Below are the code and all the weights of a small trained network. Each question names an input and a target symbol and asks about switching units off, where a switched-off unit gives its printed mean instead of its output.

import numpy as np


def w(rows, s, z=0):
    codes = np.array(rows[::2]) - 128.0
    scale = np.full(codes.shape[1], s)
    scale[-1] = z or s
    return codes * scale


def norm(h):
    return h / np.sqrt((h * h).mean(-1, keepdims=True) + 1e-5)


def f(y):
    return np.maximum(y, 0)


def softmax(a):
    e = np.exp(a - a.max(-1, keepdims=True))
    return e / e.sum(-1, keepdims=True)


def log_softmax(a):
    a = a - a.max(-1, keepdims=True)
    return a - np.log(np.exp(a).sum(-1, keepdims=True))


def net(x, mask):
    ids = ['ΘΛΦαβδεζημξπω'.index(c) for c in x.split()]
    T = len(ids)
    res = E[ids] + P[:T]
    r = norm(res)
    for j in range(3):
        rows = slice(3 * j, 3 * j + 3)
        q, k, v = (r @ M[0][rows].T for M in (Q, K, V))
        z = softmax(np.where(np.tri(T) > 0, q @ k.T / 3**0.5, -1e9)) @ v
        o = O[0][rows]
        res = res + np.where(mask[j], z, o[:, -1]) @ o[:, :-1]
    y = f(norm(res) @ A[0][:, :-1].T + A[0][:, -1])
    res = res + np.where(mask[3:7], y, B[0][:, -1]) @ B[0][:, :-1]
    return log_softmax(norm(res)[-1] @ U[:, :-1].T + U[:, -1])


Q, K, V, O, A, B = {}, {}, {}, {}, {}, {}
E = w([
[121,123,150,150,65,138,102,104,121,144,138],'Θ',
[108,148,151,83,149,122,72,137,102,123,114],'Λ',
[159,143,254,135,130,172,82,77,171,31,25],'Φ',
[93,118,117,99,83,105,75,109,144,96,132],'α',
[131,126,158,136,118,131,117,145,70,185,121],'β',
[128,109,129,114,103,109,62,145,106,131,138],'δ',
[65,98,149,138,100,102,154,99,134,136,133],'ε',
[118,137,98,134,76,90,165,115,102,186,92],'ζ',
[78,162,176,87,106,119,118,139,141,154,126],'η',
[122,78,127,126,152,121,68,135,84,101,133],'μ',
[97,107,162,147,88,104,98,131,155,148,159],'ξ',
[130,103,96,154,107,135,106,87,68,128,108],'π',
[157,155,135,119,69,129,63,148,113,170,125],'ω',
],0.018)
P = w([
[77,119,106,120,113,201,83,115,101,173,139],'0',
[57,201,131,194,127,127,97,85,71,134,181],'1',
[119,73,99,105,103,248,112,148,131,173,126],'2',
[75,173,141,164,80,130,110,126,49,96,152],'3',
[87,119,91,132,174,224,103,81,131,192,168],'4',
[189,119,142,122,75,159,195,186,114,31,166],'5',
[56,159,155,180,106,62,81,128,64,128,95],'6',
[136,44,117,50,149,207,117,102,137,180,120],'7',
[173,160,194,141,110,43,162,110,83,55,159],'8',
[100,66,132,111,66,136,127,186,104,122,48],'9',
[145,124,126,87,193,147,112,35,134,194,165],'10',
[76,121,125,176,85,112,139,231,96,71,65],'11',
[176,94,146,53,176,137,142,44,149,167,160],'12',
[74,99,138,169,71,26,108,144,109,93,76],'13',
],0.012)
Q[0] = w([
[127,74,84,54,201,222,116,61,189,225,145],'head 0',
[127,82,117,115,92,163,153,189,135,109,109],'head 0',
[162,113,139,157,143,106,139,167,168,131,51],'head 0',
[135,80,145,75,186,140,83,18,156,216,95],'head 1',
[196,178,87,140,248,155,188,83,198,131,199],'head 1',
[152,87,92,109,149,169,158,172,178,141,131],'head 1',
[119,73,83,102,144,190,124,142,186,185,113],'head 2',
[141,131,160,184,82,92,140,198,119,52,69],'head 2',
[171,167,76,159,180,177,193,181,183,88,157],'head 2',
],0.014)
K[0] = w([
[10,163,113,235,95,138,74,220,103,101,27],'head 0',
[130,187,159,182,185,67,85,24,108,143,159],'head 0',
[130,123,132,97,126,56,121,127,103,148,151],'head 0',
[64,107,121,179,64,76,116,245,77,101,74],'head 1',
[41,139,66,121,102,178,119,153,75,171,203],'head 1',
[92,170,97,169,119,22,74,101,98,149,212],'head 1',
[65,183,162,223,105,86,89,144,107,102,82],'head 2',
[155,128,110,66,142,79,144,79,119,170,250],'head 2',
[27,145,60,149,118,187,86,151,87,170,172],'head 2',
],0.012)
V[0] = w([
[97,254,55,7,87,85,156,146,133,137,64],'head 0',
[217,114,89,124,154,76,86,237,79,213,223],'head 0',
[123,144,193,193,163,172,214,134,36,206,91],'head 0',
[98,120,252,173,89,158,69,131,168,119,135],'head 1',
[146,114,104,188,146,152,107,38,99,66,38],'head 1',
[201,230,199,129,95,155,102,112,150,176,86],'head 1',
[115,222,162,117,36,146,128,125,241,162,124],'head 2',
[49,52,123,139,58,35,222,117,114,220,203],'head 2',
[75,161,227,51,213,121,165,205,173,142,138],'head 2',
],0.0093)
O[0] = w([
[138,130,130,131,46,86,163,158,107,76,194,120],'head 0',
[124,68,101,75,128,133,137,57,187,186,208,91],'head 0',
[105,197,103,94,144,59,90,75,59,131,109,163],'head 0',
[126,180,124,150,224,181,145,151,192,93,135,248],'head 1',
[178,146,141,186,116,61,73,117,189,88,78,182],'head 1',
[194,143,104,126,188,101,167,72,96,39,171,171],'head 1',
[135,140,198,122,144,131,140,159,86,76,204,157],'head 2',
[53,103,163,94,96,146,133,140,84,203,157,171],'head 2',
[75,250,140,80,174,160,201,121,143,109,104,87],'head 2',
],0.014,0.012)
A[0] = w([
[99,150,103,58,200,194,209,118,104,113,225,94],'neuron 0',
[139,68,65,100,139,175,145,52,241,174,103,2],'neuron 1',
[86,111,159,115,135,151,62,70,85,98,106,229],'neuron 2',
[170,218,123,217,181,2,195,117,219,65,71,169],'neuron 3',
],0.0092,0.0047)
B[0] = w([
[154,50,153,154,104,123,166,71,162,172,56,168],'neuron 0',
[71,192,93,132,63,188,121,110,68,19,224,149],'neuron 1',
[192,249,166,73,159,60,109,166,145,87,154,181],'neuron 2',
[95,130,84,132,128,63,152,177,159,142,149,253],'neuron 3',
],0.014,0.016)
U = w([
[146,69,169,165,67,153,144,228,148,130,122,60],'Θ',
[161,73,158,156,95,65,83,90,141,175,5,136],'Λ',
[215,53,147,111,134,114,160,82,132,146,169,110],'Φ',
[139,133,107,144,137,122,144,141,69,99,40,137],'α',
[67,154,79,114,82,172,68,94,162,133,68,130],'β',
[202,210,140,146,183,123,88,152,130,98,182,194],'δ',
[118,93,159,103,194,151,147,134,185,236,118,184],'ε',
[119,180,154,88,114,163,254,135,60,89,147,31],'ζ',
[119,101,147,79,45,41,132,153,64,119,169,129],'η',
[36,213,145,104,111,128,96,215,104,181,52,1],'μ',
[68,121,43,140,160,50,193,197,157,165,147,187],'ξ',
[118,178,80,34,171,109,116,38,104,182,120,83],'π',
[74,130,78,104,117,203,128,135,113,94,220,97],'ω',
],0.0082,0.0033)

Each question gives the input, a string of symbols that net reads in full, and the target symbol t.
The units are the heads (3 rows each of Q, K, V and O) and the neurons (one row each of A and B). Each row of codes is followed by its name. A weight is (code - 128) times the scale printed after its matrix; where a second scale follows, it is the last column's (O, A, B and U).
mask holds one flag per unit, heads first, then neurons. A switched-off unit (its flag False) gives its mean, the last column of its rows in O or B, instead of its output. The means were averaged over made-up inputs and are rounded, as every weight is.
A unit's drop is (log p(t) with every unit on - log p(t) with that unit switched off) / (log p(t) with every unit on - log p(t) with every unit switched off).
The circuit of an input: a set's keep is (log p(t) with only the set's units on - log p(t) with every unit switched off) / (log p(t) with every unit on - log p(t) with every unit switched off). Starting from all 7 units, units are removed one at a time, each time the one whose removal leaves the highest keep (on an exact tie, the one counted first), for as long as the keep stays at least 0.8.
units of the circuit, in order: the units of the circuit, biggest drop first
most important unit: the unit with the biggest drop
which heads matter: for each layer, one digit per head in row order, 1 if its drop is at least 0.15 and else 0, layers parted by /
drop when u is switched off: that unit's drop, to one decimal
input Λ ε ω ε, target Φ: units of the circuit, in order -> (head 0; head 1; neuron 0)
input ζ β ζ, target π: which heads matter -> 100
input δ ζ ξ Θ β ζ β ζ Θ ζ β ξ, target π: units of the circuit, in order -> (head 0)
input π ξ Λ Λ η π Λ δ ζ, target ω: units of the circuit, in order -> (head 0; neuron 1)
input ε Θ ε ε Θ ζ ζ η ξ, target ζ: which heads matter -> 011
input ξ δ α, target ω: which heads matter -> 100
input α π Λ ζ ζ ξ, target η: which heads matter -> 000
input ζ Θ η μ, target ζ: units of the circuit, in order -> (head 1; head 2)
input ξ δ π, target ω: which heads matter -> 100
input Θ ζ ξ ε ζ, target μ: units of the circuit, in order -> (head 0; head 1)
input δ ω ε ξ Λ, target ε: which heads matter -> 010
input ζ η ζ Λ Θ β ε ξ α, target ε: units of the circuit, in order -> (head 0; head 1)
input Θ ε Λ δ ζ ζ Θ Θ μ ε ε ξ ε ε, target μ: which heads matter -> 000
input Θ ε ξ ζ ζ ε ω ζ ω Λ μ, target ξ: units of the circuit, in order -> (head 2; head 0; neuron 3)
input ζ ζ ξ ζ δ δ ζ, target ω: which heads matter -> 100
input ζ ζ Φ Φ β ζ ζ ζ Φ ε, target δ: which heads matter -> 011
input η π ζ, target Λ: most important unit -> head 2
input ε μ ω ζ ω η π η α ζ ζ π π, target Λ: which heads matter -> 011
input π α η ε η ζ ζ ζ ξ ε Θ ξ ε α, target μ: which heads matter -> 000
input β ζ ε ξ, target μ: units of the circuit, in order -> (head 1)
input ε ζ π η ζ ε ξ ζ ε ξ Λ, target ε: which heads matter -> 000
input μ ξ ε ε π ζ, target Λ: drop when head 1 is switched off -> 0.3
input Λ Φ ζ, target δ: drop when head 2 is switched off -> 0.2
input ζ β ε ζ ε β ε ε β η, target π: drop when head 0 is switched off -> 0.3
input ζ β μ ζ β α, target π: drop when head 0 is switched off -> 0.6
